x =
array([[738, 309, 468, 239, 803, 285, 486, 588],
       [292, 139, 152, 519, 609, 385, 229, 736],
       [546, 544, 462, 148, 802, 805, 794, 137],
       [534, 555, 360, 766, 772, 168, 600, 515],
       [377, 549, 717, 477, 208, 156, 356, 790],
       [311, 331, 363, 341, 625, 216, 366, 312],
       [713, 371, 647, 485, 324, 687, 325, 662],
       [825, 533, 612, 713, 657, 584, 227, 403],
       [664, 151, 393, 769, 225, 691, 687, 628],
       [745, 373, 206, 151, 157, 432, 541, 824],
       [196, 222, 752, 802, 794, 774, 732, 592],
       [270, 395, 332, 162, 256, 741, 706, 308]])
The largest entry in the last column -> 824
The entry just left of 229: 385
The entry directly below 324: 657
The entry just left of the smallest entry -> 794
The first entry in reading order -> 738
The last entry, reading row by row is 308
Find the entry just right of 227.
A: 403
The second entry on the main diagonal -> 139
Find the entry directly below the largest entry.
A: 664
Find the entry directly above 662.
A: 312
Find the bottom-left entry.
A: 270
Find the smallest entry in the last row.
A: 162
Find the entry just left of 239.
A: 468
The 2nd entry, reading row by row -> 309
Find the fourth entry from the end, reading row by row.
A: 256
The entry just right of the largest entry is 533
Find the third entry on the diagonal from the top-right corner.
A: 805
The first entry of the smallest entry's row: 546
The entry just left of 803: 239
The entry directly above the largest entry: 713
The 2nd-last entry, reading row by row -> 706
Find the third smallest entry.
A: 148
Find the fifth entry in reading order.
A: 803
Find the entry just left of 341.
A: 363
Find the smallest entry in the first column.
A: 196
Find the entry just left of 331.
A: 311
The top entry of the column that holds the smallest entry -> 588
Find the entry directly above 541.
A: 687
The smallest entry in the last column is 137
Find the entry just right of 485.
A: 324

X =  13.6  -39.7  -19.3   -2.6   -5.8   -9.3   62.6
The entry just left of -19.3 is -39.7
Give the entry just left of the smallest entry.
A: 13.6
The entry just right of the centre entry is -5.8
Give the entry just left of -5.8.
A: -2.6

Read these off the matrix that follows.
1) Read off the 1st entry in reading order.
2) Read off the second entry on the main diagonal.
3) Read off the smallest entry in the last row.
4) Read off the entry at the centre.
5) Read off the last entry, reading row by row.
array([[2, 8, 5, 8, 7, 8, 4, 6, 6, 8, 3, 5, 7, 3, 5],
       [8, 3, 7, 4, 4, 3, 7, 7, 5, 4, 8, 6, 4, 7, 7],
       [7, 8, 3, 8, 8, 5, 3, 7, 5, 8, 4, 5, 7, 3, 4],
       [9, 3, 4, 4, 4, 2, 6, 9, 4, 5, 8, 6, 5, 7, 7],
       [3, 4, 4, 5, 5, 6, 6, 8, 6, 5, 6, 6, 5, 6, 7]])
1) 2
2) 3
3) 3
4) 7
5) 7

B =
[[ -27.7  129.1 -110.6  132.9 -102.7  -17.3  -52.4    9.8 -189.2 -130.4
   -60.8   46.0  -58.5 -111.3  -75.2]
 [  79.2  205.0 -185.1  204.0   12.6   38.3  -11.3    4.6 -130.1 -248.3
   -82.1  189.6   60.2  -87.9  -72.5]
 [ -27.0   57.5   12.4    1.8  -78.4  -48.5   40.4  -92.7 -116.6 -117.4
   -65.3  -10.7  -49.1  -58.1  -48.5]
 [  42.0  -51.9  144.8  -69.4  -39.8  -24.3   72.8 -124.4 -129.7 -183.6
   -69.2 -157.2   32.8  -41.2   67.8]
 [-130.2  -86.7  -51.6  -78.2 -175.3  -51.5  -31.7   14.5  -31.9  -87.1
   -16.1 -132.6 -135.2 -111.9   24.1]
 [-217.0 -170.9   80.2 -173.4 -193.5  -79.8 -148.7  -56.6 -137.0   64.1
   -33.7 -133.5  -45.1  -60.6   59.4]
 [ -44.7   93.5  -93.6   87.5  -93.2  -28.0  -72.1  -57.0  -86.0  -98.9
   -99.7   64.9   15.8  -43.1  -57.9]
 [   6.8   -2.1 -117.1    8.9   -7.0   30.3  -25.6 -114.0   45.1 -112.1
  -195.8   -4.9   65.4    3.5 -110.2]
 [  88.1  233.7 -184.3  134.0  -12.5    7.1   10.4  -92.1  -79.8 -228.7
   -93.9  213.3   67.1  -65.7 -141.1]
 [-176.2 -113.3    4.3  -99.3 -190.5  -91.4 -153.4   39.4 -160.5   -0.4
   -15.6 -124.8  -36.5 -103.2   25.6]
 [-147.1 -107.5  -30.8  -85.7 -104.7  -72.0  -88.3  -11.2  -70.1  -25.6
   -12.1 -116.0  -88.1  -82.1   26.3]]
The entry just right of -0.4 -> -15.6
The entry just left of the smallest entry is -130.1
The entry just right of -217.0?
Answer: -170.9
The entry just right of the smallest entry?
Answer: -82.1
The entry just left of -99.3: 4.3
The entry just right of the centre entry?
Answer: -137.0
The entry just left of 59.4?
Answer: -60.6
The entry just left of -189.2 -> 9.8
The entry just right of -65.3 -> -10.7
The entry just left of 64.9 is -99.7
The largest entry?
Answer: 233.7
The entry just left of the largest entry?
Answer: 88.1
The entry just right of -189.2?
Answer: -130.4
The entry just right of -93.9?
Answer: 213.3
The entry just left of -157.2 -> -69.2

a =
[[ 0.14  0.14 -0.02  0.15  0.17  0.00  0.13  0.00  0.13]
 [ 0.16  0.13 -0.05  0.19  0.13  0.02  0.11  0.01  0.13]
 [ 0.13  0.14 -0.01  0.11  0.15 -0.02  0.15 -0.02  0.13]
 [ 0.13  0.15 -0.03  0.12  0.15 -0.01  0.13 -0.02  0.13]
 [ 0.09  0.14 -0.03  0.10  0.10 -0.09  0.14 -0.14  0.18]
 [ 0.11  0.11 -0.03  0.18  0.12 -0.05  0.14 -0.04  0.14]
 [ 0.09  0.11 -0.01  0.12  0.10 -0.25  0.18 -0.08  0.15]
 [ 0.14  0.13 -0.02  0.14  0.14 -0.01  0.11 -0.01  0.12]
 [ 0.13  0.13  0.02  0.14  0.14 -0.04  0.15 -0.01  0.11]
 [ 0.10  0.13 -0.01  0.15  0.12 -0.13  0.18 -0.06  0.14]
 [ 0.15  0.13 -0.01  0.13  0.14 -0.02  0.15 -0.01  0.12]
 [ 0.15  0.16 -0.05  0.12  0.13  0.01  0.11 -0.02  0.14]]
Indices start at 1.
What is the entry in row 2 and column 1?
Answer: 0.16
What is the entry at row 2, column 2?
Answer: 0.13
What is the entry at row 1, column 3?
Answer: -0.02
The entry at row 1, column 1 -> 0.14
What is the entry in row 2 and column 3?
Answer: -0.05
The entry directly above the smallest entry: -0.05
What is the entry at row 3, column 1?
Answer: 0.13
What is the entry at row 3, column 2?
Answer: 0.14
The entry directly below the largest entry: 0.11
What is the entry in the bottom-left corner?
Answer: 0.15
The entry at row 3, column 3: -0.01
What is the entry at row 1, column 2?
Answer: 0.14
The top entry of the column that holds the smallest entry: 0.00
What is the entry just left of the smallest entry?
Answer: 0.10
The entry just right of the smallest entry -> 0.18
The maximum: 0.19
The entry just right of the largest entry is 0.13
The top entry of the column that holds the largest entry is 0.15
The entry in the bottom-right corner: 0.14
The entry in the top-right corner: 0.13
What is the entry directly below the smallest entry?
Answer: -0.01
